Here is a tiny trained network, its code and every weight. The questions are about switching its units off for an input and a class, where a switched-off unit gives its printed mean instead of its output.

import numpy as np


def w(rows, s, z=0):
    codes = np.array(rows[::2]) - 128.0
    scale = np.full(codes.shape[1], s)
    scale[-1] = z or s
    return codes * scale


def f(y):
    return y / 2 * (1 + np.tanh(0.7978845608 * (y + 0.044715 * y**3)))


def log_softmax(a):
    a = a - a.max(-1, keepdims=True)
    return a - np.log(np.exp(a).sum(-1, keepdims=True))


def net(x, mask):
    res = np.array(x, float).reshape(1, 7) / 4 @ E
    y = f(res @ A[0][:, :-1].T + A[0][:, -1])
    res = res + np.where(mask, y, B[0][:, -1]) @ B[0][:, :-1]
    return log_softmax(res[-1] @ U[:, :-1].T + U[:, -1])


A, B = {}, {}
E = w([
[77,59,139,83,127,89,109],'x0',
[161,73,15,74,73,138,200],'x1',
[198,95,163,176,90,139,53],'x2',
[211,76,171,110,144,205,131],'x3',
[61,120,122,192,59,180,94],'x4',
[156,177,150,92,76,206,55],'x5',
[145,117,254,133,52,73,192],'x6',
],0.0099)
A[0] = w([
[103,147,129,63,201,127,191,150],'N0',
[179,119,139,101,210,57,123,110],'N1',
[148,45,79,66,135,132,112,119],'N2',
[149,165,207,31,52,183,89,209],'N3',
[119,69,118,59,127,60,133,93],'N4',
[96,148,145,127,204,89,156,126],'N5',
[57,145,142,85,197,99,231,167],'N6',
[76,159,130,190,102,61,128,216],'N7',
[42,111,46,175,63,22,133,191],'N8',
[164,145,72,131,31,192,126,252],'N9',
[122,71,112,158,234,148,77,154],'N10',
[190,153,161,53,178,156,118,81],'N11',
[96,173,125,108,97,142,218,98],'N12',
[108,216,86,149,100,166,103,136],'N13',
[90,185,49,168,125,213,77,170],'N14',
[35,145,127,105,135,103,89,183],'N15',
[1,162,165,184,105,67,35,128],'N16',
[212,47,188,211,34,222,112,206],'N17',
],0.0097,0.0035)
B[0] = w([
[210,197,52,83,113,33,127,177],'N0',
[187,120,98,157,101,152,103,176],'N1',
[102,133,165,137,132,189,68,184],'N2',
[106,185,123,20,107,59,140,204],'N3',
[61,144,154,125,128,151,108,176],'N4',
[192,155,70,141,103,170,217,164],'N5',
[130,139,68,1,98,30,195,199],'N6',
[155,185,147,128,99,150,219,175],'N7',
[160,76,148,74,53,141,155,209],'N8',
[104,135,145,72,129,105,98,205],'N9',
[153,151,37,124,58,83,142,180],'N10',
[205,96,91,130,80,76,168,167],'N11',
[185,132,101,115,132,85,111,159],'N12',
[54,213,102,176,46,162,85,171],'N13',
[137,189,71,128,72,91,79,207],'N14',
[152,92,196,107,60,198,103,168],'N15',
[131,97,227,126,106,207,171,196],'N16',
[139,13,159,36,181,128,173,249],'N17',
],0.0081,0.016)
U = w([
[153,69,116,199,151,98,112,3],'0',
[122,29,212,60,163,210,213,159],'1',
[105,36,106,199,73,211,101,145],'2',
[73,233,51,101,139,172,46,193],'3',
[150,199,84,76,123,47,200,203],'4',
[90,223,217,243,129,242,141,77],'5',
[190,175,40,255,201,110,118,46],'6',
[79,106,106,137,212,60,234,38],'7',
],0.0083,0.004)

Each question gives the input, the list of numbers given to net, and the class t.
The units are the neurons (one row each of A and B). Each row of codes is followed by its name. A weight is (code - 128) times the scale printed after its matrix; where a second scale follows, it is the last column's (A, B and U).
mask holds one flag per neuron, in row order. A switched-off neuron (its flag False) gives its mean, the last column of its row in B, instead of its output. The means were averaged over made-up inputs and are rounded, as every weight is.
A unit's drop is (log p(t) with every unit on - log p(t) with that unit switched off) / (log p(t) with every unit on - log p(t) with every unit switched off).
The circuit of an input: a set's keep is (log p(t) with only the set's units on - log p(t) with every unit switched off) / (log p(t) with every unit on - log p(t) with every unit switched off). Starting from the 12 units with the biggest drops (on a tie, the unit counted first), units are removed one at a time, each time the one whose removal leaves the highest keep (on an exact tie, the one counted first), for as long as the keep stays at least 0.8.
units of the circuit, in order: the units of the circuit, biggest drop first
top k neurons: the k neurons with the biggest drops, biggest first
drop of u: that unit's drop, to one decimal
input [-2,4,8,-2,-7,-3,3], class 1: units of the circuit, in order	N14, N0
input [-8,1,2,-8,3,-7,-8], class 3: units of the circuit, in order	N13
input [6,-1,-1,8,-5,0,5], class 4: top 2 neurons	N16, N3
input [-8,7,-6,-4,0,3,-3], class 3: units of the circuit, in order	N13, N17
input [0,-7,3,0,0,-1,-1], class 5: top 3 neurons	N17, N6, N8
input [6,3,-8,4,5,8,2], class 3: units of the circuit, in order	N6, N8, N17
input [3,-4,5,-7,0,0,-4], class 5: units of the circuit, in order	N17, N16
input [-2,-8,1,-6,5,-6,2], class 5: units of the circuit, in order	N17, N3
input [-5,2,0,2,-3,1,-2], class 3: units of the circuit, in order	N6, N17
input [4,-8,-7,4,5,6,-2], class 5: units of the circuit, in order	N16, N17
input [4,-6,3,-1,-6,2,3], class 1: top 4 neurons	N14, N0, N16, N6
input [-2,-8,-5,0,2,-2,2], class 1: top 3 neurons	N16, N6, N14
input [-2,6,3,-5,8,1,-3], class 3: top 3 neurons	N14, N9, N13
input [-2,8,6,3,4,5,0], class 1: units of the circuit, in order	N17
input [0,-6,-5,6,-2,8,2], class 4: top 2 neurons	N3, N16
input [-4,5,6,2,2,6,-4], class 3: top 2 neurons	N14, N13
input [7,1,8,-4,4,4,-3], class 1: top 2 neurons	N16, N17
input [0,-2,-1,8,-7,5,-1], class 4: top 2 neurons	N3, N11
input [4,5,6,0,7,7,-3], class 3: top 2 neurons	N14, N13
input [8,-6,8,4,-8,6,-6], class 4: units of the circuit, in order	N10
input [5,-8,0,5,-4,1,-5], class 6: top 2 neurons	N6, N17
input [3,-4,-6,8,2,6,-4], class 3: drop of N5	0.1
input [3,-1,-6,5,6,-3,-6], class 3: drop of N17	0.3
input [-1,-7,-7,-5,5,1,6], class 1: drop of N16	0.8
